Below are the code and all the weights of a small trained network. Each question names an input and a target symbol and asks about switching units off, where a switched-off unit gives its printed mean instead of its output.

import numpy as np


def w(rows, s, z=0):
    codes = np.array(rows[::2]) - 128.0
    scale = np.full(codes.shape[1], s)
    scale[-1] = z or s
    return codes * scale


def norm(h):
    return h / np.sqrt((h * h).mean(-1, keepdims=True) + 1e-5)


def f(y):
    return y / 2 * (1 + np.tanh(0.7978845608 * (y + 0.044715 * y**3)))


def softmax(a):
    e = np.exp(a - a.max(-1, keepdims=True))
    return e / e.sum(-1, keepdims=True)


def log_softmax(a):
    a = a - a.max(-1, keepdims=True)
    return a - np.log(np.exp(a).sum(-1, keepdims=True))


def net(x, mask):
    ids = ['αβγδεζηθλμξπτφψω'.index(c) for c in x.split()]
    T = len(ids)
    res = E[ids] + P[:T]
    r = norm(res)
    for j in range(2):
        rows = slice(4 * j, 4 * j + 4)
        q, k, v = (r @ M[0][rows].T for M in (Q, K, V))
        z = softmax(np.where(np.tri(T) > 0, q @ k.T / 4**0.5, -1e9)) @ v
        o = O[0][rows]
        res = res + np.where(mask[j], z, o[:, -1]) @ o[:, :-1]
    y = f(norm(res) @ A[0][:, :-1].T + A[0][:, -1])
    res = res + np.where(mask[2:6], y, B[0][:, -1]) @ B[0][:, :-1]
    return log_softmax(norm(res)[-1] @ U[:, :-1].T + U[:, -1])


Q, K, V, O, A, B = {}, {}, {}, {}, {}, {}
E = w([
[100,132,130],'α',
[71,183,164],'β',
[113,148,128],'γ',
[102,149,140],'δ',
[102,163,140],'ε',
[127,123,243],'ζ',
[206,146,71],'η',
[98,173,151],'θ',
[112,24,156],'λ',
[108,91,63],'μ',
[172,146,205],'ξ',
[71,32,131],'π',
[92,252,150],'τ',
[222,197,73],'φ',
[52,224,9],'ψ',
[105,155,146],'ω',
],0.02)
P = w([
[8,254,163],'0',
[23,231,159],'1',
[35,218,156],'2',
[56,204,145],'3',
[82,200,137],'4',
[91,199,134],'5',
[108,192,123],'6',
[99,200,117],'7',
],0.0071)
Q[0] = w([
[100,146,58],'h0',
[139,123,80],'h0',
[115,124,101],'h0',
[76,129,128],'h0',
[159,99,166],'h1',
[157,255,132],'h1',
[109,118,137],'h1',
[110,109,131],'h1',
],0.044)
K[0] = w([
[106,127,44],'h0',
[107,178,121],'h0',
[107,134,112],'h0',
[109,64,88],'h0',
[147,147,72],'h1',
[227,36,254],'h1',
[98,141,149],'h1',
[95,146,131],'h1',
],0.032)
V[0] = w([
[103,197,91],'h0',
[73,139,47],'h0',
[202,126,245],'h0',
[171,31,191],'h0',
[192,137,162],'h1',
[126,135,152],'h1',
[58,105,3],'h1',
[121,74,166],'h1',
],0.014)
O[0] = w([
[62,207,132,205],'h0',
[67,141,103,230],'h0',
[217,133,167,2],'h0',
[231,14,127,6],'h0',
[65,143,178,55],'h1',
[149,134,135,191],'h1',
[132,119,37,16],'h1',
[147,2,156,132],'h1',
],0.013,0.0038)
A[0] = w([
[41,54,1,138],'n0',
[52,129,94,2],'n1',
[54,77,188,14],'n2',
[66,187,147,174],'n3',
],0.022,0.0071)
B[0] = w([
[194,152,117,229],'n0',
[47,82,104,171],'n1',
[253,154,145,136],'n2',
[186,80,137,253],'n3',
],0.035,0.014)
U = w([
[118,86,35,103],'α',
[92,90,141,105],'β',
[104,101,101,107],'γ',
[106,86,107,102],'δ',
[90,107,117,155],'ε',
[158,120,173,152],'ζ',
[142,167,82,123],'η',
[99,103,143,121],'θ',
[179,4,93,70],'λ',
[128,122,102,77],'μ',
[152,159,203,136],'ξ',
[221,156,75,103],'π',
[91,201,152,138],'τ',
[149,210,111,111],'φ',
[100,144,95,254],'ψ',
[93,70,128,88],'ω',
],0.019,0.0072)

Each question gives the input, a string of symbols that net reads in full, and the target symbol t.
The units are the heads (4 rows each of Q, K, V and O) and the neurons (one row each of A and B). Each row of codes is followed by its name. A weight is (code - 128) times the scale printed after its matrix; where a second scale follows, it is the last column's (O, A, B and U).
mask holds one flag per unit, heads first, then neurons. A switched-off unit (its flag False) gives its mean, the last column of its rows in O or B, instead of its output. The means were averaged over made-up inputs and are rounded, as every weight is.
A unit's drop is (log p(t) with every unit on - log p(t) with that unit switched off) / (log p(t) with every unit on - log p(t) with every unit switched off).
The circuit of an input: a set's keep is (log p(t) with only the set's units on - log p(t) with every unit switched off) / (log p(t) with every unit on - log p(t) with every unit switched off). Starting from all 6 units, units are removed one at a time, each time the one whose removal leaves the highest keep (on an exact tie, the one counted first), for as long as the keep stays at least 0.8.
units of the circuit, in order: the units of the circuit, biggest drop first
unit that matters most: the unit with the biggest drop
top k neurons: the k neurons with the biggest drops, biggest first
which heads matter: for each layer, one digit per head in row order, 1 if its drop is at least 0.15 and else 0, layers parted by /
drop when u is switched off: that unit's drop, to one decimal
input λ τ φ ω τ β τ θ, target λ: which heads matter => 10
input ε φ φ ψ, target ψ: which heads matter => 10
input λ ζ λ τ ε, target λ: units of the circuit, in order => (n0)
input ω θ α τ δ ξ θ, target ξ: which heads matter => 11
input φ τ θ γ τ ξ φ, target ξ: top 2 neurons => (n3; n0)
input ψ δ ω, target ψ: which heads matter => 10
input τ ξ λ φ δ τ, target λ: which heads matter => 01
input τ λ λ ζ λ π, target π: which heads matter => 11
input φ δ δ θ α, target α: units of the circuit, in order => (h0; n3; h1; n1)
input ψ θ α ω ω ε, target ψ: which heads matter => 10
input ξ γ φ τ τ τ τ, target ξ: units of the circuit, in order => (n3; h0; n0)
input λ ω ξ α α ξ ω α, target ξ: which heads matter => 01
input τ μ α λ, target π: which heads matter => 01
input φ λ τ ξ ε ξ δ, target ξ: units of the circuit, in order => (h1)
input η α α φ φ φ, target φ: top 3 neurons => (n0; n3; n2)
input ξ γ η, target ξ: top 3 neurons => (n3; n0; n1)
input φ φ γ ψ δ, target ψ: which heads matter => 10
input δ ψ α λ φ, target λ: units of the circuit, in order => (n3; h1; h0; n1)
input φ π ε θ λ τ η, target λ: units of the circuit, in order => (h0; n3; n1; h1)
input ω λ ξ τ, target ξ: unit that matters most => h1
input ε α τ, target τ: which heads matter => 11
input τ ξ β ε α, target ξ: top 2 neurons => (n2; n3)
input α ξ γ η, target ξ: top 2 neurons => (n3; n0)
input ε γ ω λ μ, target α: top 3 neurons => (n1; n0; n3)
input ω φ γ λ γ λ λ ε, target λ: drop when h0 is switched off => 1.0
input α τ φ ξ φ ε, target ξ: drop when n2 is switched off => 0.0
